Below is a small trained network, with its code and all its weights. Each question gives an input and a target symbol and asks what happens when units are switched off, that is, made to give their printed mean instead of their output.

import numpy as np


def w(rows, s, z=0):
    codes = np.array(rows[::2]) - 128.0
    scale = np.full(codes.shape[1], s)
    scale[-1] = z or s
    return codes * scale


def norm(h):
    return h / np.sqrt((h * h).mean(-1, keepdims=True) + 1e-5)


def f(y):
    return np.maximum(y, 0)


def softmax(a):
    e = np.exp(a - a.max(-1, keepdims=True))
    return e / e.sum(-1, keepdims=True)


def log_softmax(a):
    a = a - a.max(-1, keepdims=True)
    return a - np.log(np.exp(a).sum(-1, keepdims=True))


def net(x, mask):
    ids = ['ΔΘΞΠΣΩαγεηλμτφψ'.index(c) for c in x.split()]
    T = len(ids)
    res = E[ids] + P[:T]
    u = 0
    for l in range(2):
        q, k, v = (norm(res) @ M[l].T for M in (Q, K, V))
        z = softmax(np.where(np.tri(T) > 0, q @ k.T / 3**0.5, -1e9)) @ v
        res = res + np.where(mask[u], z, O[l][:, -1]) @ O[l][:, :-1]
        u += 1
        y = f(norm(res) @ A[l][:, :-1].T + A[l][:, -1])
        res = res + np.where(mask[u : u + 4], y, B[l][:, -1]) @ B[l][:, :-1]
        u += 4
    return log_softmax(norm(res)[-1] @ U[:, :-1].T + U[:, -1])


Q, K, V, O, A, B = {}, {}, {}, {}, {}, {}
E = w([
[103,88,62,142,227,158,135,148,71],'Δ',
[154,148,147,182,174,119,123,43,146],'Θ',
[160,214,82,167,120,87,126,187,78],'Ξ',
[92,174,251,124,165,148,89,218,37],'Π',
[166,103,138,100,82,231,177,79,111],'Σ',
[79,104,112,166,126,68,127,169,143],'Ω',
[172,211,49,92,93,86,101,84,226],'α',
[152,112,105,110,115,173,176,117,130],'γ',
[126,101,137,114,157,147,134,181,164],'ε',
[78,123,138,144,102,116,99,185,130],'η',
[162,130,109,84,119,196,155,168,140],'λ',
[87,115,121,170,98,170,113,121,143],'μ',
[131,150,177,127,105,180,129,159,184],'τ',
[133,239,125,74,15,214,49,128,86],'φ',
[122,113,99,129,124,196,132,131,177],'ψ',
],0.017)
P = w([
[24,172,147,83,114,47,199,26,111],'0',
[253,99,147,185,83,195,110,156,190],'1',
[202,91,137,225,74,184,113,148,184],'2',
[231,52,140,203,83,146,110,152,200],'3',
[233,84,157,180,43,155,141,178,172],'4',
[227,59,176,169,77,145,165,178,157],'5',
],0.005)
Q[0] = w([
[167,254,98,126,244,49,56,44,84],'L0H0',
[141,30,127,126,188,141,170,107,210],'L0H0',
[164,94,99,152,2,99,137,111,235],'L0H0',
],0.0099)
K[0] = w([
[252,97,113,195,110,138,73,171,167],'L0H0',
[94,91,124,146,180,120,153,71,152],'L0H0',
[132,163,121,114,88,95,168,65,141],'L0H0',
],0.013)
V[0] = w([
[125,44,78,94,243,123,132,170,25],'L0H0',
[175,127,3,165,85,91,100,97,31],'L0H0',
[123,244,186,106,60,115,137,190,66],'L0H0',
],0.0071)
O[0] = w([
[57,198,149,245,167,162,254,166,113,4],'L0H0',
[217,206,135,255,23,59,172,54,142,99],'L0H0',
[235,186,94,110,99,124,84,209,36,106],'L0H0',
],0.0077,0.0046)
A[0] = w([
[93,150,175,205,229,184,195,170,61,112],'L0N0',
[184,207,75,254,189,140,110,161,128,139],'L0N1',
[133,122,105,88,145,90,200,106,144,2],'L0N2',
[141,77,76,128,139,172,183,113,71,166],'L0N3',
],0.0077,0.0053)
B[0] = w([
[68,214,214,246,129,174,97,135,83,248],'L0N0',
[199,106,134,142,54,59,218,166,61,252],'L0N1',
[180,140,148,100,177,88,157,140,176,136],'L0N2',
[88,179,157,176,125,111,111,183,175,249],'L0N3',
],0.011,0.003)
Q[1] = w([
[119,14,157,167,149,185,139,229,194],'L1H0',
[146,94,43,96,3,176,113,242,128],'L1H0',
[155,179,140,195,145,118,175,155,46],'L1H0',
],0.011)
K[1] = w([
[2,120,170,70,200,121,186,96,113],'L1H0',
[66,212,97,22,61,97,156,110,95],'L1H0',
[134,155,135,194,124,112,159,194,74],'L1H0',
],0.012)
V[1] = w([
[112,71,188,180,105,148,135,25,73],'L1H0',
[158,181,173,60,113,203,255,99,181],'L1H0',
[108,155,119,171,175,17,170,143,206],'L1H0',
],0.01)
O[1] = w([
[151,67,94,206,173,136,69,41,68,254],'L1H0',
[155,158,146,172,178,107,7,194,183,171],'L1H0',
[193,92,250,61,182,52,142,93,161,189],'L1H0',
],0.012,0.0038)
A[1] = w([
[34,120,131,113,138,211,66,131,143,168],'L1N0',
[133,95,82,50,83,140,77,131,168,232],'L1N1',
[178,63,138,174,205,124,86,5,124,3],'L1N2',
[89,116,58,139,107,180,148,128,49,205],'L1N3',
],0.013,0.0044)
B[1] = w([
[200,97,94,132,146,108,183,148,111,168],'L1N0',
[81,145,123,160,115,79,131,68,152,180],'L1N1',
[139,254,78,71,160,145,149,124,108,248],'L1N2',
[123,116,202,133,154,140,78,110,116,176],'L1N3',
],0.018)
U = w([
[55,180,182,246,163,123,198,96,137,113],'Δ',
[140,219,76,82,211,139,124,70,92,160],'Θ',
[222,131,123,157,77,54,161,146,60,104],'Ξ',
[103,140,206,97,166,166,68,190,3,113],'Π',
[168,125,42,232,181,115,57,148,133,72],'Σ',
[145,83,220,41,162,94,229,58,93,77],'Ω',
[61,171,123,150,65,33,134,22,201,13],'α',
[152,131,216,88,179,71,42,141,162,151],'γ',
[140,46,105,104,202,180,206,179,111,209],'ε',
[23,136,159,81,66,160,199,114,88,184],'η',
[55,183,70,143,101,134,176,219,184,149],'λ',
[135,41,156,138,162,128,78,19,52,184],'μ',
[93,54,74,31,138,95,84,161,79,216],'τ',
[101,202,147,130,24,164,2,107,97,2],'φ',
[142,59,33,182,193,63,200,84,148,95],'ψ',
],0.0077,0.0037)

Each question gives the input, a string of symbols that net reads in full, and the target symbol t.
The units are the heads (3 rows each of Q, K, V and O) and the neurons (one row each of A and B). Each row of codes is followed by its name. A weight is (code - 128) times the scale printed after its matrix; where a second scale follows, it is the last column's (O, A, B and U).
mask holds one flag per unit, layer by layer, with each layer's heads first. A switched-off unit (its flag False) gives its mean, the last column of its rows in O or B, instead of its output. The means were averaged over made-up inputs and are rounded, as every weight is.
A unit's drop is (log p(t) with every unit on - log p(t) with that unit switched off) / (log p(t) with every unit on - log p(t) with every unit switched off).
The circuit of an input: a set's keep is (log p(t) with only the set's units on - log p(t) with every unit switched off) / (log p(t) with every unit on - log p(t) with every unit switched off). Starting from all 10 units, units are removed one at a time, each time the one whose removal leaves the highest keep (on an exact tie, the one counted first), for as long as the keep stays at least 0.8.
circuit, biggest first: the units of the circuit, biggest drop first
unit that matters most: the unit with the biggest drop
k most important neurons: the k neurons with the biggest drops, biggest first
top k neurons in layer l: the k neurons of layer l with the biggest drops, biggest first
drop of u: that unit's drop, to one decimal
input ε Ξ Θ Σ, target ε: circuit, biggest first -> [L0H0 L1N0]
input α η Θ ψ Σ, target α: top neuron in layer 1 -> [L1N1]
input τ ψ μ Θ μ Σ, target τ: 2 most important neurons -> [L1N2 L1N0]
input λ γ ψ, target λ: circuit, biggest first -> [L1H0 L0H0]
input ψ μ α Θ Θ λ, target ψ: circuit, biggest first -> [L0H0 L1N0 L1N1 L1N2]
input ε φ μ, target ε: top 2 neurons in layer 1 -> [L1N0 L1N2]
input μ φ Δ Θ Θ α, target α: 2 most important neurons -> [L1N1 L1N2]
input μ ε ε Δ μ, target μ: circuit, biggest first -> [L1H0 L1N3]
input ε γ Ξ η ψ, target ε: circuit, biggest first -> [L0H0 L1N0]
input α Ξ Θ τ λ, target α: circuit, biggest first -> [L1N1 L0H0 L1N2]
input Ξ η λ, target Ξ: circuit, biggest first -> [L0H0 L1N2]
input α Θ γ Σ, target α: circuit, biggest first -> [L0H0 L1N1 L1H0 L1N2]
input γ λ μ Δ Ξ, target Ξ: circuit, biggest first -> [L1N2 L0N1]
input Σ Θ Θ μ μ ψ, target Σ: unit that matters most -> L1H0
input ψ Ξ ε τ μ, target ψ: circuit, biggest first -> [L1N0 L0H0 L1N1]
input α ψ Ω, target α: 2 most important neurons -> [L1N1 L1N2]
input ε Θ Θ Π, target Π: top 2 neurons in layer 1 -> [L1N3 L1N2]
input Π μ τ, target Π: circuit, biggest first -> [L0H0 L1N2]
input μ φ Ω, target μ: 2 most important neurons -> [L1N3 L1N2]
input Ω Ω η Ξ Θ Σ, target Ω: most important neuron -> [L1N2]
input ε λ Θ ε Θ Ω, target ε: top 2 neurons in layer 1 -> [L1N0 L1N2]
input Θ Ω γ μ φ, target φ: 3 most important neurons -> [L1N2 L1N3 L1N1]
input Π ψ ψ Θ ψ, target Π: 2 most important neurons -> [L1N3 L1N2]
input γ γ γ, target γ: drop of L1H0 -> 1.0
